Here is a tiny trained network, its code and every weight. The questions are about switching its units off for an input and a target symbol, where a switched-off unit gives its printed mean instead of its output.

import numpy as np


def w(rows, s, z=0):
    codes = np.array(rows[::2]) - 128.0
    scale = np.full(codes.shape[1], s)
    scale[-1] = z or s
    return codes * scale


def f(y):
    return np.maximum(y, 0)


def softmax(a):
    e = np.exp(a - a.max(-1, keepdims=True))
    return e / e.sum(-1, keepdims=True)


def log_softmax(a):
    a = a - a.max(-1, keepdims=True)
    return a - np.log(np.exp(a).sum(-1, keepdims=True))


def net(x, mask):
    ids = ['αεζηλμσφ'.index(c) for c in x.split()]
    T = len(ids)
    res = E[ids] + P[:T]
    q, k, v = (res @ M[0].T for M in (Q, K, V))
    z = softmax(np.where(np.tri(T) > 0, q @ k.T / 4**0.5, -1e9)) @ v
    res = res + np.where(mask[0], z, O[0][:, -1]) @ O[0][:, :-1]
    y = f(res @ A[0][:, :-1].T + A[0][:, -1])
    res = res + np.where(mask[1:13], y, B[0][:, -1]) @ B[0][:, :-1]
    return log_softmax(res[-1] @ U[:, :-1].T + U[:, -1])


Q, K, V, O, A, B = {}, {}, {}, {}, {}, {}
E = w([
[121,194,147,129,227],'α',
[254,202,165,162,109],'ε',
[186,107,162,33,131],'ζ',
[230,158,113,164,211],'η',
[182,111,199,51,103],'λ',
[210,227,98,47,103],'μ',
[121,152,47,64,231],'σ',
[194,95,182,79,126],'φ',
],0.015)
P = w([
[151,20,165,134,163],'0',
[227,194,231,95,255],'1',
[134,32,122,153,133],'2',
[174,201,190,114,211],'3',
[108,50,87,175,111],'4',
[148,208,145,138,178],'5',
[102,58,54,202,101],'6',
[147,218,111,160,148],'7',
[117,28,58,189,121],'8',
[142,224,92,154,131],'9',
],0.0081)
Q[0] = w([
[141,125,134,139,120],'H0',
[86,251,129,138,189],'H0',
[151,98,86,102,138],'H0',
[118,71,119,118,147],'H0',
],0.027)
K[0] = w([
[127,126,126,133,125],'H0',
[173,3,222,15,157],'H0',
[135,145,56,130,104],'H0',
[132,149,61,173,189],'H0',
],0.019)
V[0] = w([
[96,175,151,184,130],'H0',
[142,87,46,122,253],'H0',
[192,142,43,84,117],'H0',
[206,112,98,202,160],'H0',
],0.011)
O[0] = w([
[189,147,169,148,159,2],'H0',
[153,80,58,127,218,182],'H0',
[102,214,1,113,109,192],'H0',
[146,199,55,233,101,180],'H0',
],0.0093,0.0057)
A[0] = w([
[96,55,87,70,61,125],'N0',
[94,200,121,114,143,197],'N1',
[102,191,170,145,160,54],'N2',
[110,124,132,200,59,49],'N3',
[155,177,160,110,156,5],'N4',
[9,82,115,150,96,185],'N5',
[56,6,149,147,14,155],'N6',
[59,87,207,129,7,23],'N7',
[134,91,102,228,58,91],'N8',
[136,44,91,155,125,91],'N9',
[110,72,108,168,52,161],'N10',
[140,125,129,121,136,253],'N11',
],0.015,0.0052)
B[0] = w([
[120,80,79,122,67,234],'N0',
[156,122,163,148,130,254],'N1',
[148,125,95,82,87,156],'N2',
[78,2,111,82,101,149],'N3',
[76,70,124,167,163,176],'N4',
[169,91,121,176,154,155],'N5',
[39,154,225,169,121,190],'N6',
[168,202,33,90,121,188],'N7',
[106,186,133,63,177,188],'N8',
[118,134,105,196,166,217],'N9',
[155,181,167,136,121,166],'N10',
[133,126,182,93,113,251],'N11',
],0.027,0.0067)
U = w([
[167,3,217,153,142,254],'α',
[129,72,164,67,92,242],'ε',
[46,27,105,135,68,26],'ζ',
[78,122,104,139,121,26],'η',
[62,120,106,150,53,31],'λ',
[186,85,59,86,25,164],'μ',
[82,47,53,143,96,11],'σ',
[50,82,167,170,97,28],'φ',
],0.0057,0.0045)

Each question gives the input, a string of symbols that net reads in full, and the target symbol t.
The units are the heads (4 rows each of Q, K, V and O) and the neurons (one row each of A and B). Each row of codes is followed by its name. A weight is (code - 128) times the scale printed after its matrix; where a second scale follows, it is the last column's (O, A, B and U).
mask holds one flag per unit, heads first, then neurons. A switched-off unit (its flag False) gives its mean, the last column of its rows in O or B, instead of its output. The means were averaged over made-up inputs and are rounded, as every weight is.
A unit's drop is (log p(t) with every unit on - log p(t) with that unit switched off) / (log p(t) with every unit on - log p(t) with every unit switched off).
The circuit of an input: a set's keep is (log p(t) with only the set's units on - log p(t) with every unit switched off) / (log p(t) with every unit on - log p(t) with every unit switched off). Starting from the 12 units with the biggest drops (on a tie, the unit counted first), units are removed one at a time, each time the one whose removal leaves the highest keep (on an exact tie, the one counted first), for as long as the keep stays at least 0.8.
units of the circuit, in order: the units of the circuit, biggest drop first
unit that matters most: the unit with the biggest drop
k most important neurons: the k neurons with the biggest drops, biggest first
drop when u is switched off: that unit's drop, to one decimal
input λ λ μ α λ λ, target μ: units of the circuit, in order => H0; N7
input λ λ λ λ ζ, target ζ: units of the circuit, in order => N0; N6; H0
input λ σ μ λ φ φ μ η, target α: most important neuron => N7
input μ ζ ζ, target μ: units of the circuit, in order => H0; N0
input η ε α φ ε λ φ ζ λ, target ε: units of the circuit, in order => H0; N8; N3; N10
input α α σ η, target α: units of the circuit, in order => H0; N7
input σ λ α, target α: 2 most important neurons => N7; N5
input α ζ ε σ, target α: units of the circuit, in order => N1; N7
input λ η ζ λ ζ ε, target α: 2 most important neurons => N7; N4
input λ μ λ, target μ: 2 most important neurons => N0; N6
input λ ζ α η φ, target η: units of the circuit, in order => H0; N8; N9
input φ ζ ε ε η, target η: units of the circuit, in order => N8; H0
input ζ ζ λ λ λ ε, target α: 3 most important neurons => N7; N0; N1
input α λ ε λ λ η ζ, target η: 3 most important neurons => N8; N9; N0
input λ ε λ φ ζ, target ε: most important neuron => N8
input λ λ η α ζ, target α: 2 most important neurons => N7; N0
input φ σ α ε α σ ζ α φ, target α: 2 most important neurons => N7; N0
input η λ ε, target ε: 2 most important neurons => N8; N3
input ζ ζ α λ λ ζ λ α ζ σ, target α: 3 most important neurons => N1; N7; N5
input φ ζ ζ φ ζ λ μ λ α, target α: unit that matters most => N5
input λ ζ φ ζ φ, target φ: drop when H0 is switched off => 0.2
input λ λ φ, target φ: drop when H0 is switched off => 0.3
input φ σ ζ ζ λ λ λ, target σ: drop when H0 is switched off => 1.6
